Below is a small trained network, with its code and all its weights. Each question gives an input and a class and asks what happens when units are switched off, that is, made to give their printed mean instead of their output.

import numpy as np


def w(rows, s, z=0):
    codes = np.array(rows[::2]) - 128.0
    scale = np.full(codes.shape[1], s)
    scale[-1] = z or s
    return codes * scale


def f(y):
    return np.maximum(y, 0)


def log_softmax(a):
    a = a - a.max(-1, keepdims=True)
    return a - np.log(np.exp(a).sum(-1, keepdims=True))


def net(x, mask):
    res = np.array(x, float).reshape(1, 4) / 4 @ E
    y = f(res @ A[0][:, :-1].T + A[0][:, -1])
    res = res + np.where(mask, y, B[0][:, -1]) @ B[0][:, :-1]
    return log_softmax(res[-1] @ U[:, :-1].T + U[:, -1])


A, B = {}, {}
E = w([
[112,61,217,214],'x0',
[252,144,86,164],'x1',
[54,177,36,161],'x2',
[156,10,118,58],'x3',
],0.0036)
A[0] = w([
[31,114,112,184,224],'N1',
[105,129,187,152,168],'N2',
[135,140,125,154,159],'N3',
[113,116,190,120,134],'N4',
[109,124,117,129,124],'N5',
[196,125,145,245,207],'N6',
[118,141,121,125,144],'N7',
[95,126,123,147,168],'N8',
[101,123,115,125,119],'N9',
[121,127,125,127,124],'N10',
[110,148,112,120,151],'N11',
[166,165,117,123,164],'N12',
[114,129,125,136,148],'N13',
[141,111,140,115,185],'N14',
[128,128,128,129,130],'N15',
[120,119,160,121,135],'N16',
[151,150,121,124,154],'N17',
[198,198,108,122,175],'N18',
[102,115,198,124,131],'N19',
[208,36,78,44,138],'N20',
[99,157,104,118,164],'N21',
[91,169,98,113,169],'N22',
[84,119,105,124,117],'N23',
[172,61,166,92,252],'N24',
[164,88,104,87,137],'N25',
[123,121,153,123,136],'N26',
[109,118,178,125,131],'N27',
[77,106,129,151,211],'N28',
[100,157,105,117,163],'N29',
[156,101,151,112,221],'N30',
[138,118,132,135,170],'N31',
[75,187,83,109,182],'N32',
[136,65,191,86,193],'N33',
[131,135,126,139,146],'N34',
[122,88,202,100,140],'N35',
[164,163,117,123,163],'N36',
[143,149,122,178,174],'N37',
[63,201,68,102,193],'N38',
[143,118,126,125,155],'N39',
[111,146,113,122,152],'N40',
[132,124,130,131,150],'N41',
[134,138,126,148,158],'N42',
[139,118,128,141,171],'N43',
[142,151,123,132,154],'N44',
[214,215,104,121,181],'N45',
],0.012,0.0021)
B[0] = w([
[198,195,94,43,230],'N1',
[185,143,171,141,178],'N2',
[113,155,145,129,158],'N3',
[170,103,163,155,164],'N4',
[140,131,115,120,143],'N5',
[73,212,237,67,235],'N6',
[133,130,115,140,149],'N7',
[148,150,117,102,166],'N8',
[145,128,110,114,148],'N9',
[132,128,124,125,133],'N10',
[140,135,98,142,163],'N11',
[90,125,136,170,176],'N12',
[135,137,122,118,146],'N13',
[129,95,130,122,160],'N14',
[128,129,128,128,129],'N15',
[150,112,145,142,148],'N16',
[105,125,133,152,158],'N17',
[55,124,144,210,211],'N18',
[180,107,173,160,170],'N19',
[32,69,45,29,224],'N20',
[146,139,81,150,182],'N21',
[152,141,66,161,197],'N22',
[156,128,97,107,161],'N23',
[125,4,128,96,221],'N24',
[84,104,90,83,173],'N25',
[144,115,140,138,144],'N26',
[165,112,159,151,158],'N27',
[184,155,128,88,186],'N28',
[146,138,82,150,180],'N29',
[125,67,139,112,183],'N30',
[125,125,141,119,151],'N31',
[164,147,39,179,227],'N32',
[167,20,146,143,203],'N33',
[120,140,135,129,143],'N34',
[180,60,158,160,182],'N35',
[91,125,136,168,174],'N36',
[98,179,163,129,181],'N37',
[176,156,12,186,252],'N38',
[119,114,127,120,147],'N39',
[139,134,101,141,161],'N40',
[127,127,134,124,139],'N41',
[115,149,141,129,153],'N42',
[122,129,143,116,152],'N43',
[109,137,134,149,157],'N44',
[38,123,148,230,230],'N45',
],0.046,0.0046)
U = w([
[46,161,219,153,75],'0',
[230,66,225,142,174],'1',
[158,242,210,27,205],'2',
[230,192,33,90,9],'3',
[57,61,86,3,161],'4',
[103,166,77,246,141],'5',
],0.0037,0.0014)

Each question gives the input, the list of numbers given to net, and the class t.
The units are the neurons (one row each of A and B). Each row of codes is followed by its name. A weight is (code - 128) times the scale printed after its matrix; where a second scale follows, it is the last column's (A, B and U).
mask holds one flag per neuron, in row order. A switched-off neuron (its flag False) gives its mean, the last column of its row in B, instead of its output. The means were averaged over made-up inputs and are rounded, as every weight is.
A unit's drop is (log p(t) with every unit on - log p(t) with that unit switched off) / (log p(t) with every unit on - log p(t) with every unit switched off).
The circuit of an input: a set's keep is (log p(t) with only the set's units on - log p(t) with every unit switched off) / (log p(t) with every unit on - log p(t) with every unit switched off). Starting from the 12 units with the biggest drops (on a tie, the unit counted first), units are removed one at a time, each time the one whose removal leaves the highest keep (on an exact tie, the one counted first), for as long as the keep stays at least 0.8.
circuit, biggest first: the units of the circuit, biggest drop first
top k neurons: the k neurons with the biggest drops, biggest first
drop of u: that unit's drop, to one decimal
input [7,1,0,8], class 4: circuit, biggest first -> (N20)
input [0,3,8,6], class 3: top 3 neurons -> (N24; N45; N6)
input [5,5,-8,-5], class 0: circuit, biggest first -> (N6; N1)
input [8,-1,8,4], class 2: top 2 neurons -> (N38; N32)
input [4,-2,2,-2], class 2: top 2 neurons -> (N38; N32)
input [8,6,-1,0], class 2: top 3 neurons -> (N6; N45; N18)
input [8,8,2,-6], class 0: top 2 neurons -> (N45; N18)
input [7,8,8,-7], class 2: top 2 neurons -> (N6; N1)
input [-3,-2,6,-8], class 3: top 2 neurons -> (N1; N38)
input [6,8,-1,2], class 0: top 2 neurons -> (N6; N1)
input [4,-6,4,4], class 3: top 3 neurons -> (N1; N45; N6)
input [0,-1,-4,6], class 4: drop of N20 -> 0.8
input [5,4,-8,-7], class 0: drop of N6 -> 0.6
input [5,6,7,-4], class 2: circuit, biggest first -> (N6)
input [-3,-3,-6,3], class 4: drop of N20 -> 0.9
input [-4,-3,5,-5], class 3: drop of N1 -> 0.3
